B =
array([[144,  80,  77, 116,  29],
       [109,  97, 102, 104,  98],
       [159,  74,  77, 122,  22],
       [133,  84,  75, 112,  34],
       [140,  81,  74, 114,  27],
       [118,  92,  94, 107,  79],
       [115,  93,  88, 105,  69],
       [133,  83,  68, 111,  24]])
Rows and columns are counted from 1.
row 1 col 1	144
row 1 col 4	116
row 5 col 2	81
row 4 col 1	133
row 7 col 4	105
row 8 col 5	24
row 5 col 4	114
row 8 col 4	111
row 6 col 5	79
row 8 col 3	68
row 1 col 5	29
row 5 col 5	27
row 4 col 2	84
row 4 col 4	112
row 8 col 1	133
row 1 col 2	80
row 7 col 2	93
row 8 col 2	83
row 7 col 1	115
row 7 col 5	69
row 2 col 5	98
row 3 col 4	122

m =
[[151 119  97 107]
 [152 123  76 105]
 [132 112  81 103]
 [ 33  70 182  82]
 [ 57  86 146  94]
 [ 70  89 122  98]]
Indices start at 1.
(1, 1): 151
(3, 2): 112
(2, 2): 123
(6, 3): 122
(2, 1): 152
(5, 4): 94
(4, 2): 70
(2, 4): 105
(3, 3): 81
(6, 4): 98
(4, 1): 33

M =
[[131  69  97  70  62 139 106  62]
 [105  65  98  85 151  96 103 126]
 [113  80  87 121  81 155 139  74]
 [126  76 108  91  78 114 123  82]
 [ 97  74  66  87 148  86 106 130]
 [100 111  86 100  76 123 127  65]
 [ 96  84  94  86  51  97 120  36]
 [127 105  85  94  58 139 152  51]
 [102  95  91 131 126  81 131 128]
 [121  89  98 108  60 115 109  80]
 [111  45 135 111  76 151 148  53]
 [ 94  61  90 118  94 129  94  81]
 [120  85 108 127  46 121 133  48]
 [ 76  39  94 141 151  72  84  70]
 [ 94  57  54  86  52 136 142  51]]
Rows and columns are counted from 1.
(1, 1): 131
(13, 8): 48
(7, 5): 51
(14, 5): 151
(11, 6): 151
(6, 5): 76
(14, 6): 72
(15, 2): 57
(15, 5): 52
(14, 3): 94
(10, 8): 80
(15, 3): 54
(13, 3): 108
(2, 7): 103
(1, 2): 69
(10, 1): 121
(2, 3): 98
(8, 3): 85
(5, 8): 130
(13, 5): 46
(12, 2): 61
(6, 3): 86
(4, 7): 123
(4, 6): 114
(14, 7): 84
(2, 8): 126
(5, 4): 87
(8, 8): 51
(10, 3): 98
(3, 7): 139
(7, 2): 84
(4, 3): 108

grid =
141; 83; 71; 39; 90; 99; 75; 105; 79; 90; 52; 100
129; 74; 87; 101; 148; 59; 165; 117; 78; 98; 128; 119
122; 106; 109; 123; 36; 133; 82; 77; 102; 110; 105; 140
Indices start at 1.
(1, 1) = 141
(3, 1) = 122
(1, 2) = 83
(2, 9) = 78
(1, 6) = 99
(1, 5) = 90
(3, 8) = 77
(3, 6) = 133
(3, 11) = 105
(3, 10) = 110
(2, 5) = 148
(2, 11) = 128

data =
[[123  24  70  28 122 150]
 [ 93  44  91  36 122 109]]
Indices start at 1.
(1, 1) -> 123
(1, 4) -> 28
(2, 3) -> 91
(2, 1) -> 93
(2, 6) -> 109
(1, 6) -> 150

a =
104; 90; 87; 93; 100; 111
115; 91; 99; 100; 125; 94
113; 141; 106; 94; 85; 77
73; 133; 142; 120; 78; 71
102; 110; 106; 102; 97; 94
72; 166; 144; 117; 48; 62
97; 74; 70; 90; 91; 135
100; 97; 124; 110; 124; 81
108; 88; 110; 105; 132; 90
153; 113; 75; 79; 133; 86
127; 133; 117; 101; 121; 63
70; 76; 93; 106; 76; 128
107; 53; 97; 105; 149; 110
98; 145; 140; 113; 98; 53
Indices start at 1.
(1, 1)	104
(9, 6)	90
(13, 2)	53
(14, 2)	145
(7, 6)	135
(10, 1)	153
(13, 5)	149
(5, 6)	94
(6, 1)	72
(11, 4)	101
(10, 4)	79
(6, 6)	62
(2, 4)	100
(4, 2)	133
(3, 2)	141
(11, 3)	117
(1, 2)	90
(1, 6)	111
(2, 2)	91
(12, 3)	93
(13, 1)	107
(4, 1)	73
(2, 6)	94
(7, 3)	70
(6, 5)	48
(5, 5)	97
(13, 6)	110
(12, 1)	70
(2, 1)	115
(9, 3)	110
(5, 3)	106
(14, 3)	140
(14, 5)	98
(10, 5)	133

x =
81; 124; 116; 97; 95; 96; 94; 113; 80; 45; 127
104; 96; 94; 116; 103; 100; 110; 98; 111; 119; 93
102; 103; 99; 115; 106; 108; 97; 106; 98; 96; 94
94; 118; 109; 93; 115; 120; 73; 114; 69; 46; 106
103; 86; 95; 79; 88; 87; 110; 82; 116; 134; 100
91; 122; 105; 125; 119; 115; 93; 115; 85; 59; 109
109; 72; 94; 59; 75; 79; 110; 77; 119; 152; 93
95; 108; 109; 85; 104; 112; 76; 114; 70; 56; 102
91; 103; 106; 89; 87; 85; 108; 99; 101; 92; 116
92; 95; 103; 69; 79; 74; 117; 83; 113; 116; 120
115; 76; 85; 104; 93; 91; 117; 84; 130; 164; 79
Indices start at 1.
(1, 1) = 81
(8, 11) = 102
(9, 2) = 103
(10, 11) = 120
(3, 10) = 96
(1, 4) = 97
(1, 8) = 113
(10, 2) = 95
(4, 5) = 115
(5, 8) = 82
(9, 6) = 85
(7, 3) = 94
(9, 3) = 106
(1, 11) = 127
(4, 8) = 114
(10, 1) = 92
(7, 7) = 110
(6, 9) = 85
(8, 1) = 95
(11, 8) = 84
(11, 10) = 164
(5, 4) = 79
(4, 9) = 69
(10, 10) = 116
(10, 5) = 79
(8, 7) = 76
(6, 1) = 91
(9, 4) = 89
(9, 10) = 92
(9, 1) = 91
(7, 4) = 59
(11, 7) = 117
(7, 10) = 152
(5, 11) = 100

W =
108; 94; 104; 143; 113; 155; 88; 68; 147; 85; 91; 86
99; 106; 134; 134; 100; 146; 81; 93; 144; 98; 83; 138
112; 100; 89; 139; 124; 142; 93; 62; 143; 79; 101; 61
125; 99; 74; 103; 153; 68; 114; 96; 86; 60; 121; 19
122; 55; 104; 145; 129; 151; 96; 87; 122; 59; 79; 58
126; 80; 73; 120; 147; 101; 110; 84; 100; 57; 108; 17
103; 96; 120; 142; 105; 156; 84; 79; 148; 91; 84; 114
114; 113; 79; 130; 135; 119; 98; 63; 135; 77; 114; 45
115; 130; 77; 118; 144; 92; 102; 71; 125; 75; 126; 41
126; 63; 84; 135; 138; 131; 103; 81; 113; 57; 93; 31
114; 145; 86; 106; 150; 66; 105; 86; 114; 76; 132; 51
Rows and columns are counted from 1.
row 1 col 1 = 108
row 5 col 9 = 122
row 4 col 3 = 74
row 3 col 10 = 79
row 7 col 9 = 148
row 9 col 2 = 130
row 4 col 2 = 99
row 11 col 5 = 150
row 7 col 7 = 84
row 10 col 8 = 81
row 3 col 4 = 139
row 2 col 6 = 146
row 2 col 7 = 81
row 7 col 4 = 142
row 10 col 1 = 126
row 10 col 4 = 135
row 7 col 8 = 79
row 2 col 11 = 83
row 8 col 10 = 77
row 6 col 4 = 120
row 4 col 9 = 86
row 1 col 11 = 91
row 5 col 7 = 96
row 6 col 3 = 73
row 2 col 9 = 144
row 9 col 5 = 144
row 8 col 6 = 119
row 10 col 10 = 57
row 9 col 7 = 102
row 9 col 4 = 118
row 8 col 7 = 98
row 5 col 12 = 58
row 9 col 3 = 77
row 9 col 9 = 125
